Here is a tiny trained network, its code and every weight. The questions are about switching its units off for an input and a class, where a switched-off unit gives its printed mean instead of its output.

import numpy as np


def w(rows, s, z=0):
    codes = np.array(rows[::2]) - 128.0
    scale = np.full(codes.shape[1], s)
    scale[-1] = z or s
    return codes * scale


def norm(h):
    return h / np.sqrt((h * h).mean(-1, keepdims=True) + 1e-5)


def f(y):
    return y / 2 * (1 + np.tanh(0.7978845608 * (y + 0.044715 * y**3)))


def log_softmax(a):
    a = a - a.max(-1, keepdims=True)
    return a - np.log(np.exp(a).sum(-1, keepdims=True))


def net(x, mask):
    res = np.array(x, float).reshape(1, 7) / 4 @ E
    u = 0
    for l in range(2):
        y = f(norm(res) @ A[l][:, :-1].T + A[l][:, -1])
        res = res + np.where(mask[u : u + 5], y, B[l][:, -1]) @ B[l][:, :-1]
        u += 5
    return log_softmax(norm(res)[-1] @ U[:, :-1].T + U[:, -1])


A, B = {}, {}
E = w([
[112,95,102,107,129,218,35,95,229,151,150,1],'x0',
[134,126,127,117,138,144,147,163,135,150,160,108],'x1',
[131,89,74,121,94,57,80,194,128,37,180,179],'x2',
[114,136,117,123,144,135,140,127,136,117,122,140],'x3',
[123,132,135,152,155,126,153,144,141,96,131,105],'x4',
[184,223,112,120,21,131,112,90,138,112,92,143],'x5',
[145,120,118,132,122,123,105,121,133,150,142,132],'x6',
],0.009)
A[0] = w([
[174,254,118,138,74,52,174,131,146,143,125,142,151],'0.n1',
[170,92,160,148,185,102,192,86,131,187,94,173,71],'0.n2',
[168,215,81,154,92,165,96,101,186,129,137,79,84],'0.n3',
[105,68,107,57,117,137,58,177,166,87,91,85,5],'0.n4',
[213,179,109,93,110,185,84,86,121,37,148,85,55],'0.n5',
],0.0074,0.0028)
B[0] = w([
[172,156,33,210,130,133,113,159,164,175,177,63,254],'0.n1',
[192,96,119,44,174,146,237,124,145,166,136,111,188],'0.n2',
[108,105,197,47,106,161,117,173,67,90,23,156,235],'0.n3',
[190,143,86,114,242,169,118,68,215,30,217,113,192],'0.n4',
[97,58,191,141,135,153,254,174,182,213,112,173,207],'0.n5',
],0.0094,0.0061)
A[1] = w([
[181,178,122,92,116,112,245,51,134,131,120,137,69],'1.n1',
[187,77,61,92,96,146,121,148,197,93,49,184,4],'1.n2',
[105,70,124,100,214,50,169,125,31,185,158,183,93],'1.n3',
[75,63,57,101,132,33,225,98,144,139,148,68,53],'1.n4',
[77,107,121,110,195,167,48,78,167,164,107,1,118],'1.n5',
],0.0062,0.0019)
B[1] = w([
[160,191,188,44,223,207,4,121,222,149,221,21,189],'1.n1',
[194,104,198,75,189,1,217,94,134,92,226,27,180],'1.n2',
[194,14,197,142,73,60,163,123,80,21,168,93,233],'1.n3',
[93,86,164,68,30,141,93,22,96,75,175,129,175],'1.n4',
[20,192,87,177,88,28,107,50,21,193,61,173,254],'1.n5',
],0.0079,0.0053)
U = w([
[161,74,195,21,142,130,201,137,180,98,160,67,224],'0',
[211,230,83,149,153,193,102,146,140,180,126,80,61],'1',
[130,81,140,142,109,77,103,183,52,10,163,238,54],'2',
[135,172,14,192,73,68,138,218,177,124,134,209,251],'3',
[5,135,97,154,138,110,113,59,83,173,77,126,185],'4',
[44,122,217,64,77,208,122,157,172,155,20,167,3],'5',
[72,113,46,104,196,133,29,89,168,48,148,138,107],'6',
],0.011,0.0012)

Each question gives the input, the list of numbers given to net, and the class t.
The units are the neurons (one row each of A and B). Each row of codes is followed by its name. A weight is (code - 128) times the scale printed after its matrix; where a second scale follows, it is the last column's (A, B and U).
mask holds one flag per neuron, layer by layer. A switched-off neuron (its flag False) gives its mean, the last column of its row in B, instead of its output. The means were averaged over made-up inputs and are rounded, as every weight is.
A unit's drop is (log p(t) with every unit on - log p(t) with that unit switched off) / (log p(t) with every unit on - log p(t) with every unit switched off).
The circuit of an input: a set's keep is (log p(t) with only the set's units on - log p(t) with every unit switched off) / (log p(t) with every unit on - log p(t) with every unit switched off). Starting from all 10 units, units are removed one at a time, each time the one whose removal leaves the highest keep (on an exact tie, the one counted first), for as long as the keep stays at least 0.8.
circuit, biggest first: the units of the circuit, biggest drop first
unit that matters most: the unit with the biggest drop
k most important neurons: the k neurons with the biggest drops, biggest first
drop when u is switched off: that unit's drop, to one decimal
input [8,0,-1,-2,-7,4,3], class 5: unit that matters most => 0.n3
input [-7,-8,6,-1,-8,4,-6], class 3: 2 most important neurons => (0.n1, 0.n3)
input [1,2,3,-2,-2,-8,0], class 6: 2 most important neurons => (0.n4, 0.n5)
input [-8,-2,7,-7,4,3,-6], class 3: circuit, biggest first => (0.n1, 0.n3)
input [6,-5,1,5,8,4,8], class 0: 4 most important neurons => (1.n2, 0.n4, 0.n5, 1.n5)
input [8,3,7,0,0,2,7], class 0: 4 most important neurons => (0.n5, 1.n2, 0.n3, 0.n1)
input [2,4,7,8,1,5,-2], class 0: 2 most important neurons => (1.n2, 0.n5)
input [4,-3,-8,-4,1,0,-2], class 4: 2 most important neurons => (1.n5, 0.n5)
input [1,7,1,2,-4,-1,-1], class 6: 2 most important neurons => (0.n4, 0.n1)
input [2,-8,8,4,6,1,-8], class 0: 2 most important neurons => (1.n5, 1.n2)
input [1,4,6,8,-2,7,1], class 0: 2 most important neurons => (1.n2, 0.n3)
input [1,-8,-8,-4,8,-6,0], class 4: 2 most important neurons => (1.n5, 0.n5)
input [3,-2,5,5,-6,2,-7], class 0: 2 most important neurons => (0.n5, 1.n2)
input [-1,2,0,7,-4,6,-8], class 1: most important neuron => (0.n1)
input [2,-3,-8,-4,7,5,-6], class 5: 2 most important neurons => (0.n3, 0.n4)
input [8,3,-3,-7,1,2,3], class 5: 3 most important neurons => (0.n3, 0.n1, 0.n5)
input [1,3,0,7,-2,1,4], class 5: 4 most important neurons => (0.n3, 0.n1, 0.n2, 1.n3)
input [6,-5,-7,-8,4,-6,7], class 4: drop when 1.n5 is switched off => 0.2
input [3,-6,4,5,1,1,6], class 0: drop when 0.n5 is switched off => 0.4
input [4,5,-5,-2,-6,8,5], class 5: drop when 0.n3 is switched off => 0.4
input [1,-3,6,6,-5,-3,5], class 6: circuit, biggest first => (0.n4)
input [3,4,2,8,5,-2,0], class 6: drop when 0.n4 is switched off => 0.8
